Facts:
τ q123 <- q10 q44 q6 q879
τ q334 <- q107 q530 q79 q8 q966
τ q770 <- q109 q720
τ q107 <- q120 q423 q462 q644 q763 q800
τ q901 <- q143 q211 q237 q438 q581 q765 q893
τ q8 <- q157 q407 q571 q709 q890 q927 q985
τ q530 <- q172 q26 q379 q405 q541 q691 q90
τ q607 <- q179 q936
τ q966 <- q20 q785
τ q44 <- q201
τ q581 <- q203 q358 q40 q749 q770 q881 q934
τ q362 <- q207 q364 q618 q63
τ q890 <- q21 q451
τ q927 <- q22 q329 q761
τ q706 <- q23
τ q693 <- q242 q605 q736
τ q595 <- q252 q363 q401 q472 q61 q795 q808 q85
τ q973 <- q270 q327 q439 q508 q712 q872 q948 q984
τ q321 <- q285 q421 q680 q705 q787 q899 q978
τ q210 <- q321 q362 q595
τ q943 <- q333 q456
τ q759 <- q335
τ q879 <- q349 q769
τ q663 <- q360 q436 q577 q655 q693 q706 q828
τ q656 <- q4 q542 q669 q723 q973
τ q639 <- q404 q607 q894 q943
τ q296 <- q415
τ q438 <- q419 q613 q658 q755
τ q899 <- q447 q609
τ q70 <- q469 q610 q656 q863
τ q211 <- q475 q582 q59 q953
τ q709 <- q506
τ q787 <- q568 q997
τ q469 <- q616 q874 q923
τ q616 <- q636 q687 q757
τ q335 <- q641
τ q237 <- q860
τ q79 <- q887
{q10 q423 q655 q894 q953 q997} Λ b
{q109 q203 q22 q349 q360 q439 q456 q59 q610 q613 q618} Λ a
{q120 q327 q405 q415 q6 q605 q609 q687 q874} Λ p
{q143 q201 q755 q763} Λ l
{q157 q26 q641 q720 q769} Λ o
{q179 q4 q644 q658 q828 q872 q978} Λ g
{q20 q407 q577 q881 q90} Λ f
{q207 q23 q252 q379 q757} Λ n
{q21 q285 q40 q582 q636 q800 q948} Λ m
{q242 q472 q63 q723 q936} Λ e
{q329 q462 q61 q669} Λ d
{q333 q401 q436 q451 q680 q761} Λ j
{q363 q419 q542 q691 q863 q934} Λ i
{q364 q447 q808 q860 q923 q984} Λ k
{q404 q571 q785} Λ c
{q541 q568 q736} Λ h
q109 ζ q447 q705 q618
q120 ζ q953 q472
q172 ζ q658
q20 ζ q321 q6
q22 ζ q362 q462 q21
q242 ζ q447
q26 ζ q785 q401 q252 q901 q759
q285 ζ q943
q296 ζ q923
q333 ζ q4 q329
q335 ζ q927 q605
q364 ζ q899 q179
q419 ζ q179 q23 q985
q421 ζ q10 q984 q953 q542 q618
q436 ζ q973 q894 q759
q451 ζ q530
q508 ζ q669
q568 ζ q407 q879
q571 ζ q44 q894
q581 ζ q44 q63
q582 ζ q887 q321
q61 ζ q785 q541
q613 ζ q210 q610
q636 ζ q693 q770
q639 ζ q655 q723
q641 ζ q360
q663 ζ q334 q763
q706 ζ q577
q712 ζ q237 q123
q720 ζ q329
q736 ζ q211
q755 ζ q705
q761 ζ q439
q765 ζ q656 q881
q808 ζ q439
q828 ζ q358
q85 ζ q609 q401
q860 ζ q475 q23
q863 ζ q691
q872 ζ q887
q874 ζ q447 q40 q456
q893 ζ q407 q687 q201
q90 ζ q157
q934 ζ q379
q997 ζ q404

Known rows:
q927: [ 33   4   0  -3  27  -2   3 -16  20 -25 -14  -1 -18  -9  -7  -5 -13  -9
   5   0  24   2  -3 -10  -7  -1  15 -14  -9]
q541: [ 55 -12  14  -5  15 -19   8 -24  16 -16  -9  -5  -4 -20  -5 -20 -15 -28
  13   8  27  -1  -6   8  -4  -5   2   2 -12]
q997: [ 24  -5  -6 -21  22  14   8 -23  15 -18 -19   8 -20 -20  -5  -9 -13   9
  28 -11  13   7  -6  10  -6   5 -11  -2   8]
q770: [ 30   0   7 -12  29  -6   0 -11  29 -20 -13   1 -15 -10  -9  -5  -8  -1
  10   4  27  -6  -8  -8 -17   5   9 -19 -17]
q6: [ 31  -4   0  -2  28   3   4  -9  22 -18  -6  -6  -7 -16   2  -4 -12  -8
   5   6  25  -3 -10 -18 -18   3   7 -15  -6]
q761: [ 19  -7 -18 -11  17   3   8 -27  27 -31 -14   8 -21 -11  -1  -4  -5  -8
  19  -4  15   7  -6   4  -4  -6   9 -10   3]
q577: [ 31   2   2  -3  26   4   7  -7  20 -21  -8  -1  -2 -23  -8  -5 -10 -21
   5   0  23  -4 -10 -20  -8   2  -8 -15   0]
q874: [ 22  12 -28 -18  14  -8  -3 -18  42 -13 -10  11   0 -39  12 -11  14 -12
  20 -23  21   7  -4  16   7   8   2 -18   2]
q508: [ 19  -3 -15 -17   9  -7   0 -21  34 -19 -17   1  -7 -26   1 -12 -12   6
  10 -13  30  -8 -11   4 -14   4  12 -11   3]
q364: [  5   9   5 -21  -8   8  12 -32  15 -37 -12  10 -18 -39 -12 -31   6   4
  23   7  27  -3   3  14  -7  -3 -13 -24  22]
q438: [ 33  -5  -1 -16  21  -4   5 -15  30 -23 -14   5 -15 -15  -4  -9  -6  -5
   9  -2  28  -4  -9  -1 -10   7   7 -17  -6]
q863: [ 24  -6 -10 -20   7  -4   8 -23  27 -22 -16   2 -13 -24   3  -8  -8   3
  12  -8  24  -3  -7   5 -11   2   8 -12   1]
q890: [ 28   2  -5  -9  18  -3   9 -18  23 -27 -17   0 -20 -13  -3  -8  -6 -12
   8  -5  27   2  -6  -2  -6   1  14 -14  -6]
q456: [ 42  16  -6  -6  35  12   9 -19  27  10  -3  10   2 -30 -10   0  -4 -17
  18   4  13   0   6  -4   8   5 -21  -9 -22]
q691: [ 29   4   0  -6  25  -2   6 -22  19 -27 -11   0 -11 -17  -6  -1 -15  -9
   5   5  21  -4  -1  -7 -11  -1  11  -8 -13]
q179: [ 16  25  14  -6  17  15   5 -18  10 -36  -5   5 -13 -32 -30 -29   1  -8
   3  21  33 -22   3  -7 -15 -11  -9 -20  -3]
q404: [ 36   0   8 -11  17  -1   9 -24  19  -7  -1  -1  -7 -23   1  -5 -14  -6
   9  15  23  -3  -2 -17 -13   5  -3 -13 -12]
q405: [ 24  -3  -3  -2  20  -4   9 -17  28 -26  -8  -3  -9 -21   1  -4  -4 -17
  10   0  18   3  -6  -6  -9  -3   8 -16   0]
q26: [ 49 -38  -9 -17 -13 -32  15 -28  16 -29 -16   2  -5 -30   5 -37   1 -42
  24  -9  34   1  -9  32   4  -1  -4   3   6]
q860: [  1   7   2 -18 -10   3  10 -31  23 -39  -9  20 -17 -33 -15 -29   7   1
  23  10  29  -8   0  15  -7  -5 -15 -27  13]
q419: [ -4  10   4 -25 -12   1   4 -33  27 -46 -19  17 -25 -38 -17 -29  11   7
  15   8  34  -8  -5  25  -8  -6  -3 -34  13]

Rows:
No name comes twice in this set of rows, the named rows included.
[ 31  -5  -9 -12  25  14  13 -24  20 -17 -19   9 -18 -13 -13  -1 -15   0
  18   0  17  -1  -5   0  -4  -3  -8  -4  -4] => q423
[ 31   1   3  -1  29   0   7 -15  19 -19 -10  -4 -18 -10  -5   4 -18  -7
   2   6  19  -1  -6 -18 -16   0  13  -9 -13] => q887
[ 26  -6   9   0  27  -6   3  -6  28 -13  -7   9  -5 -18  -8  -8  -5 -15
  10   7  21  -4 -11 -19 -14   4  -5 -19   0] => q881
[ 22  19  -8  -5  31  -1   5  -3  45 -27  -2  10  -5 -14  -4  -3   8 -13
   7   1  12 -17   5  11 -11  15   1  -6 -29] => q40
[ 42  17  10  -8  39   9  -8 -12  31   0  -9  -2  -2 -28  -4  -5  -1 -14
  16  -4  14  11 -10   8   7   6  -2  -8 -10] => q472
[  8 -17 -22 -16   5  -5  13 -14  40 -31 -14  12 -20 -11   6  -3  -2   1
  14  -7  16 -11  -6   3 -26  13   5 -11   3] => q582
[ 35  12 -15 -20  25  11  -4 -17  43  -9  -8   4  -4 -37   5   4   6 -20
  21 -10  18  10 -16  13  17   6  -4 -19  -8] => q242
[ 13  26  19  -3  10   4   3 -25  19 -45 -17   1 -21 -29 -26 -22   2  -4
   1  14  31 -13   2   5  -6 -11  11 -22  -4] => q985
[ 41  35  11  -7  45   9  -1  -9  26   1   3   1   4 -24  -7   1   4 -14
  16   1   8   1  10   3   1  12 -11   3 -23] => q447
[ 24  -9 -20 -23   6   9   4 -20  26 -27 -15   5 -19 -19   5  -5  -5  -2
  21  -6  22   4 -14   8 -11   2   4 -16   5] => q333
[ 19  -3  -7  -4  13  -3  14 -16  21 -24  -8   5 -10 -21  -5 -10  -4 -18
  12   2  17  -5  -1  -6 -11   1  -4 -12   1] => q644
[ 40 -19  -2 -21   3 -17   2 -15  21 -29 -17  -2 -14 -23   0 -25   0 -23
  23 -13  31  -1 -14  30  -7   6   1   6   6] => q85
[ 33   3   7  -1  22  -8  10 -22  16 -12 -10  -1 -10 -19   1  -4 -12 -14
   5  10  23   2  -1 -15  -7   1   4 -12 -10] => q157
[ 30  -4   5  10  34  -4   8  -8  19 -11  -9  -4  -7 -14  -6   6 -19 -16
   0   3  19   5  -5 -33 -15  -1   2 -15  -2] => q407

Now the same objects, written a new way:
Known rows:
q720: [ 16   9   3   6   4  15   3  -9 -11  20  -6   4  17  -1  -1  -4  13   4
  -5  -2  -3   2  -4  -7  -1   4   8  -2  -5  -1   6  -6   6   6   9   5
 -16  -1]
q984: [ -7  14  21 -12   0  27  -9   8   9   4 -23  -7 -29 -22 -11  11 -18 -17
   0 -15 -23 -14  27  35 -18   4  -4   4 -35 -29 -15   1 -24  -6  16 -12
  51   5]
q329: [-12   8  -5 -14  11  -6   2  13   8 -21   5  10   1  14  15  15   0  12
  11  -5   9  -1  -3   2 -11 -10   4 -16   4   7  -7  12   1   5  -4  20
  10   0]
q404: [  2   4  10   3  22  -6  -7  -1 -11  -7 -16  19   9  17  -6   5  18   0
  -6   8  16  16   7 -17   0  17  -4 -19  -4  -5  -6  -7  22  -1  -3   0
   7  -3]
q349: [ 3 10  4 -1  0  6  1  0  1  1 -3  1 -3  7  6  7  0  2 -2  1 -3  5 -1  0
 -4  3  5 -3  2 -4 -6  1 -2 -6  0 -1 -3  6]
q879: [ -9   3  -4  -8  13  -9   9   6   1 -17  13  -2  -2  11  14   4   9  -3
   8  17   6   7  -4 -12  14   8   3 -13  -4  16   4   9 -10   0   2   9
  -2  -5]
q763: [ -7  -8  -2  -1   5  -5   5   9  20 -17  11  -1  -4   0   8   3 -10  10
   2  -9   0   5  -5   4   5  -3   0  -5  10   1  -2   8   3  14   3  15
  12  -8]
q808: [ 14  15   6   0  -6  21   9  -7   5   5  -1  -8   3   1  -2   1 -11   8
   4  -3 -34   8   7  14  -8   1  17   0   3 -11  -3   3 -11 -15   7   1
  -1  -2]
q595: [ -7  -3  -7  -5   0  -7   4   4   1  -5   2  -6   7   0   4  -6   1   3
   9  14  -9   8   1  -8   7   1  -1   0  -2   6   8  10  -1 -13  -5  -5
  -8  -5]
q242: [ -2  -2  19   5  -2  26 -18  -6   8  38 -14 -14  -4 -17 -22 -13  10 -20
  -3   3 -26  -7  16  28  -7  13 -16  10 -12  -9 -13 -12  -3   8  -1 -22
  13  25]
q542: [ -4  -2  17  -1   6  13 -18   7  13   8 -23  -2 -20 -23 -16   8  -7 -24
  -4 -12  -9  -5  30  24  -3  12 -13   0 -30 -19 -16  -5   0  10   5 -13
  46   2]
q423: [ 1  6 -4  0 -2  3  5  0  6 -2  5  0  4  4  7  2  0 11  5 -6 -5  0  0  3
 -5 -9  4 -6  5  4  1  0  2  3 -3 10 -4  7]
q787: [ -7  -1  -9  -6  -3  -5  -2   3   3  -8   4  -8   3   1   3  -6   1   2
   7  17  -9   5   1  -8   7   2   5   0  -1   1   7  10  -1 -12  -3  -3
  -5  -7]
q456: [-12   9  10  -6   0  14 -18   2   8   7 -17  -6 -14  -5 -14   3   2 -12
  -1  -1 -12  -1  18  20 -11   7  -6   4 -23 -15 -26   3 -10  -1   1 -11
  30  16]
q607: [ -7  -2  -3   3  -2  -4   1  -3  -2  -2  12 -10  -1   5   4  -6   3  -4
   0  11   2   4  -1 -10   8   6   1  -2   1   3   7   4  -5  -7   0   3
 -10   0]
q407: [-18   3   2  -7  25 -11  11   7   6 -27  -4   8  11  -4   9  -7  12  20
   8  -1   5   2  -6  -7  -5  -1 -13  -6  -3  23  19   9 -13  20  26  30
  16 -21]
q252: [ -7 -16  -6 -16 -13 -58 -14  11 -23 -15 -11  25  -7  12 -21   8   7  12
   4  14  20 -16  -8  -4  -8  -7   1  29  11   7 -10  -8  -9 -16 -14 -31
   5  -6]
q927: [-10   3 -12  -5   4 -13   5   2  11 -16  16   1   1   6  14  -1  -2   8
   6   5   6   0   8 -13   4  -2   1  -4   0   8  14  13  -7   5  -4  16
   7  -5]
q508: [ 13   4  -5   7  -5  12  13   4  -3  14   6  -8  -2  -1   2   7   2  -5
   1 -11  -5  -4  -3   7  -8   2   2  -5  -7  -4   8  -5  10   4   8   8
 -12 -11]
q755: [  2  -7  15   6  -8  20 -21  -5  22  38   0 -20 -15 -27 -20  -2  -7 -23
  -6 -14 -27  -1  12  28   2   6   0  16 -15 -23 -19  -1   1  13   1 -19
  13   7]
q472: [-15   2  12 -14   8   8 -20  10   5   6 -28   2  -3 -16 -15  -7   2  -8
   6   0 -11  -6  15  21  -9   1 -17   6 -17  -7 -13   0  -5   2  -2 -16
  31  12]

Rows:
No name comes twice in this set of rows, the named rows included.
[ -5   2  -9  -6   3  -6   8  11  -6 -16   7  -4 -11  -5  12   7  -2 -12
   6   4  10  -7   0  -6   5   1   2 -12 -12   4   9   6  -7  -8   5  12
   1 -14] => q656
[ -7  -8  -1  -4  10  -5   6  10  14 -14  13  -2  -3   5   9   7   2  -4
   5  -4   1  10  -3   7   7   7   5 -17   5  11 -10   6  -2  13   9  15
   6  -8] => q201
[ 20  11  -6  10  -2  16   9 -11  13  22  21  -7  10  13   4   4   3  13
   1  -7 -26   2   2   6 -11  -2  18  -4   7  -6   6  -1   7   3  -3  10
 -19   1] => q22
[  1  14   4  -3   4  16  12   3   0 -17  -6   3 -13   1   7  10 -14   3
   1  -7  -8   3   9  10  -5   5   6 -11  -7  -9  -7   6 -20 -11  15  11
  20  -5] => q923
[  5  -6   0   5  -2   4  -1   1  11   5   8  -5  -8 -10   0   7  -9  -6
  -4 -11   2  11 -11   8  10  -1   7   0   6   1  -8   7   4   5   8   6
  -4  -7] => q143
[-20   7  14 -19   6  16 -29   7   9   2 -30  -4 -14 -15 -20   2  -1 -14
   7  -2 -16  -1  26  27 -14   1 -15   5 -28 -15 -33   4 -13  -3  -3 -19
  45  14] => q618
[  5   0   6  11   6   2  10 -11   8   9   2  -6  19  -9  -3 -17   9  21
  -4  -3 -15  -4  -9  -1  -2   0  -9   8   6   8  23  -2  -5  14  20  11
 -13  -8] => q90
[  1 -18 -13  -6 -19 -52   3   9 -25 -19   7  11 -28  -1  -9  18  -9 -11
   0  10  27 -30  -2  -6  -1  -3   3  24  -1   2   7  -7 -18 -17 -11 -22
   7 -18] => q973
[ -2   5  -1   1  -3   3   0  -7  -6   4   9  -6   1   2   7   1   0  -5
  -1   8   3   8  -6 -13  15   2   9   5 -13   4   5   3  -6  -3   0   3
 -13  -1] => q438
[ -7 -15  -1 -17 -16 -49  -5  12 -21 -19   1  22 -18  10 -10  15  -7   7
   2   3  26 -18  -3   7  -5  -9   0  22  12   7 -21  -5 -22 -13 -13 -21
  12   8] => q894
[-12   4   0  -6  10  -6   0   6   1 -13  -1  11  11   6   5   1  10  10
   9   0  11  -1  -3  -9  -9  -6  -7  -7   1   9  -1   3   7  10  -2  12
   8   1] => q379
[-13 -20  -7 -12 -16 -66  -6   5 -18 -27   7  19 -21  10 -11   7 -10  -4
  -3  18  30 -17   2 -10  10  -1   6  34   8   7  -4  -5 -28 -18 -16 -31
  11  -5] => q759
[ 13   8  16   9 -13  38 -22 -18  17  57  -8 -19  -5 -16 -23   1   2 -23
  -5 -13 -40  -4  18  27 -13   4   7  23 -25 -26 -18 -11   1   6  -2 -20
   6  22] => q109
[ 10   1  -3   8  -1   9   7  -8  15  12  12  -7   8   5   0   0   5   9
   2  -5 -15   3   1   2  -4   1   5  -3   9   3   4  -1   6   8  -2   9
  -9   0] => q172

Now the same objects, written a new way:
Known rows:
q936: [ 27 -38  30  78   2 -32   6 -19  54  -2 -21 -16 -30  43  -5 -60 -66 -16
 -14  26   7  -9  -2   7  -6 -18]
q20: [  5 -31  56  71  16 -30   6   5  55 -25 -23  -3 -31  46   3 -85 -58 -13
 -17  30   3 -35 -14   8   5   0]
q568: [-14 -62   7  52  43 -31  37  15  48  24  -7 -13 -54  56 -14 -66 -71 -15
 -52  11  15  -6 -37  19  -1 -20]
q680: [ 20 -49  26  47  11  -6  10 -11  30  -2  10  -3 -44  46 -14 -44 -63 -48
 -23  20  25 -21  -2  10  -5  -2]
q451: [  2 -49  58  66   3 -24   7 -15  26  -8  -1   0 -30  58 -28 -59 -64 -18
 -28  30  17 -32  -6  20  11  21]
q436: [ 35 -66  33  78  41 -54 -12 -21  25 -11   1 -59 -62  66  -9 -59 -45 -25
  -8 -13   3 -35   1   8   3  37]
q364: [ 20 -24   3  60 -14 -57  59  -1  52   3  -9 -10 -50  56 -17 -82 -31   4
 -32 -15  51  -6  -3  -1 -47 -17]
q808: [ 19 -31   8  65  16 -28  28  -4  61  -4  -9  -3 -42  48  -6 -75 -73  -2
 -33  -2  19 -13 -24   2 -21 -29]
q447: [  55  -22  -22   46  -10   -9   11  -25   87   19   -6   42  -19   39
  -32  -50 -101  -31  -21   22    1    0   -8   -1  -26    3]
q948: [ 10  -8  10  78   6 -33   3  -1  61   1 -22   4 -12  61 -13 -57 -57   0
   1  15  18  -1 -12  -3  -2 -21]
q379: [ 19 -40  21  73 -11  -7   4  -1  44   0 -16  15  -8  34  -7 -59 -73 -32
 -28  24  10 -19  -6  18  -1   5]
q757: [ 14 -35  11  67   8 -28   7  -4  51   7  -9 -10 -23  47  -9 -48 -55 -20
  -9  23  15 -13  -6  -4   5  -1]
q157: [ -7 -48   5  70  -8  -7   3  -5  35  11 -12  28 -18  41 -19 -56 -72  -4
 -40   7  10  -7 -28  33  -9  17]
q26: [  2 -50   5  91  47 -73 -16  -8  29   0 -12 -33 -53  78  -4 -80 -59   8
 -43 -51   7 -38 -26  24  -8  43]
q687: [  7 -30  29  68  -7   3 -11 -18  38  -3   9   2 -14  35  -8 -25 -72 -17
 -14  18  15 -13 -18  10  16 -31]
q327: [ 15 -22  26  70   2 -25  -4 -19  41   7  19  -4 -14  60 -22 -31 -55 -10
 -13  13  32 -17  -9  -2  18 -13]
q123: [-11 -53  -6  52   4   2 -13  10  59  -3  -3   7 -25  26  -9 -36 -67 -12
 -21   9  22  -9  -7  43 -23   0]
q358: [ -5 -28 -10  54   0   0 -11  -8  28   9   8   0 -23  12 -23 -58 -66 -17
 -17  18   1 -19 -18  23 -13   6]
q985: [  0 -48   8  59 -32 -20  21  -1  19   1  -7  22 -14  32 -25 -53 -31 -13
 -35  -7  48  -5   0  29 -40  44]
q70: [-20 -38   6  51  19 -20 -19  13  63   4   1   2 -26  48 -13 -42 -55  -1
 -19   8  34 -15  -9  31 -10   8]
q334: [-13 -51  12  61  -7   0 -19   9  48   2 -10  31 -12  33 -16 -51 -70 -14
 -42  11  26 -17 -13  48 -22  17]

Rows:
No name comes twice in this set of rows, the named rows included.
[ 43 -32 -16  20   5   8   4  -8  64  13  11  45 -29  35 -30 -46 -95 -38
 -18  14   1 -11 -15   1 -30  35] => q705
[ 18 -34  67  73 -22 -42   7  -8  54 -17  15  -9 -25  52   5 -67 -55  -5
 -44  -8  29 -48 -21   8  28  -5] => q22
[ 11 -29 -14  36  14 -47  26  -4  88  30   5  16 -40  38 -38 -83 -80   0
 -33  15 -11 -18 -27  -4 -13  28] => q755
[ 22 -26  24  84  -7 -26   3  -9  58 -16 -37  13 -18  42  -6 -78 -73  -2
 -19  16   7  -9 -13   7 -21  -3] => q800
[ 33 -50  -1  61 -41 -18  33 -16  42   5 -13  -3 -19  25 -13 -47 -25 -30
 -11  18  40  11  22  12 -43  17] => q23
[ 16 -23  13  76   6 -22   0 -16  46   8 -13   2  -9  53 -14 -38 -64 -22
   0  41  14  -4  -2   2   9 -20] => q723
[ 32 -34  19  14  33 -37  26   5  83   9  29  22 -67  64 -41 -82 -71  -5
 -39  -4   3 -35 -25 -18 -24  37] => q421
[-16 -32  -1  67  33 -45 -18   0  53  -2   7 -33 -54  37 -14 -81 -53   8
 -18 -10   8 -47  -5  39 -14  20] => q581
[ 14 -61 -20  95  15 -36  -1 -17  25  31 -34  -5 -21  48 -16 -50 -77 -39
 -38  -5   6  -8 -16  41  -8  32] => q541
[ 47 -40  -4  77  24 -10 -28 -30   7   0 -14 -24 -35  50  -1 -39 -70 -69
  -4  -2  15 -24  11  29  -7  25] => q401
[ -6 -48  -1  73 -12 -15  18   6  49  16 -26  21  -6  31  -2 -65 -72 -12
 -37   7   9  -7 -24  26  -9   9] => q763

